In the rows, 128 means zero.
Each row is followed by its group and then its class within the group.
[117 181 144  90 133 136 128  87 128 103 108 167 115 113 119 140 142 184
 128 124 128 128 110 139 141 166 142 116 130 173] -> z938/G
[108 115  37 154 117 109 146  35 132 157  95 175 121 123 125 153 134 179
 129 117 118 136 137  82 206 149 144 118 128 235] -> z938/X
[122 159  89 137 173  98 166  61 123 147  84 121 124 119 140 139 127 114
 123 118 122 145 106  82 167 121 126  87 131 189] -> z578/T
[106 213  55 112 115 141 150  57 122 136  93 161 121 114 136 139 140 179
 128 121 101 155 105  76 203 169 141 117 117 215] -> z938/G
[ 80  16  45 159 121 102 150 102 122 157 109 126 121 144 104 156 128 100
 176 137 136 118 166 107 154  92 140 119 133 158] -> z149/J
[128 112  33 141 112 142 151  25 156 169  64 152 123 125 138 130 137 191
 128 125 131 107 135  66 214 141 158 110 125 190] -> z938/X
[103 194  89 140 202 126 151 151 110 130 126 119 144 126 157 129 157 121
 107 129 104 159 104 101 150 130  94 103 111 216] -> z578/T
[ 78 109  85 156 164 117 149 119 136 122 111 101 142 116 160 125 137 106
 149 108 114 125 126 106 160  95 130 130 128 183] -> z578/N
[143 166 141 150 128  81 124 156 119 112 125 155 150 127 130 112 115 141
 113 136 125 124 133 138 151 105 144 111 136 128] -> Z810/L
[127 106 111 162  80 106 147 117 112 130 129 120 124 133 149 125 117  92
 124 126 135 133 122  88 153 105 135 124 122 136] -> z149/U
[146 142  62 169 126 115 148  59 105 160  91 144 164 115 153 116 127 162
 124 119 114 106 125  64 216 104 164  85 123 190] -> Z810/L
[151 150 159 130 182  88 155 120 119 101 105 124 131 151 131 123 150 104
 144 126 143 143  94 139 143  98 129  84 128 103] -> Z810/P
[134  74  73 156 104  95 160 102 133 161 118 144 123 156 106 149 141  99
 133 138 147 173 165  95 156 111 126  91 124  99] -> z149/J
[ 88  78  56 163 111 135 165 105 133 145 114 139 140 170 152 143 157  90
 119 128 141 125 147  85 158 117 131 141 128 128] -> z149/U
[138 150  82 167 145 111 165  79 140 137 108 128 134 126 154 104 122 156
 138 145 116 120 133  87 201  91 141  92 136 194] -> Z810/P
[ 99 123  82 145 169 136 145 113 118 140 126 106 144 127 127 167 100 202
  81 122 119 122  92 114 141 104 130 132 123 203] -> z578/N
[ 88 151  42 169 172 106 129 153 114 133  99 120 141 120 147 103  97 136
 131 115 110 131 124 123 163 110 123 149 132 178] -> z578/N
[ 85 112  54 142 166 122 197 102 112 143 100 109 120 124 136 117 108 137
 143 101 110 141  98 115 187 115 131 141 131 246] -> z578/N
[118 168  84 129 136 133 136  88 125 124 104 151 124 122 137 146 105 108
 128 129  85 145 121 122 155 172 131 102 133 179] -> z938/G
[ 90 122 103 115  88 150 136  85 151 135 112 145 134 121 118 147 132 134
 117 108 110 124 137 130 169 177 140 157 121 136] -> z938/X
[132 148 100 160 135  79 169  95 125 113  96 115 132 130 152 112 122 117
 137  75 113 133 122  95 192  44 140 115 111 171] -> Z810/P
[136 145 103 136 173  94 145 133 107  64 118  94 120 116 154 139 118 112
 125 121 127 168 108 136  98  53 112  85 129 192] -> z578/T
[140 137  47 164 147  79 175  76  98 145  89 121 133  88 131 123 106 173
 132  76 122 150 113  87 190  80 126  75 113 237] -> Z810/L
[ 91 192 108 155 157 101 202 142 124 126 105 106 126 113 156 122 110 114
 131 129 119 154  73 101 147 122 114 107 120 236] -> z578/T
[ 89 136  50  97 107 140 164  57 121 164 110 174 101 121 117 172 117 152
 114 138 123 142  99  92 177 181 175  64 143 202] -> z938/G
[121 120 114 115  92 152 103  96 131 150 128 160 140 125 110 145 138 104
 130 143 139 131 135 111 145 169 140 142 118 108] -> z938/X
[114 131  70 115 101 125 163  63 147 149 108 167 119 108 129 151 127 169
 139 127 139 126 143  87 185 155 151 123 106 170] -> z938/X
[140 210 108 146 147 117 161 114 128 136 109 136 133 125 146 119 132 166
 134 128 125 159 105  87 185 153 100  76 145 194] -> z938/G
[ 62 168  82 140 185 116 156 122 117 141  98 123 121 127 147 132 169 132
 129 119 121 161 110 112 159 130 109 108 127 237] -> z578/T
[ 70 117 110 161 183  93 134 139 145 133  71 114 123 127 137  89 118 115
 141 117 117 119 133 145 123 129 126 147 110 196] -> z578/N
[119 163 124 164 139 128 145  79 131 126 112 136 135 126 127 151 126 175
 123 105 121 172 106 122 164 155 140 103 128 189] -> z938/G
[ 77  51  79 165 104  41 163  89 129 157 147 149 121 102 123 143 140  89
 116  98 128 131 163  90 155  94 117 109 125 117] -> z149/J
[108  64  46 145 121 101 169 105 144  94 105 133 136 148 101 161  88 102
 150 126 133 145 107  92 161 118 161  74 147 137] -> z149/J
[ 76 100  83 158 112 103 149  90 118 113 110 132 135 130 122 125 151  78
 117 137 115 138 144 130 161  98 129 125 114 167] -> z149/U
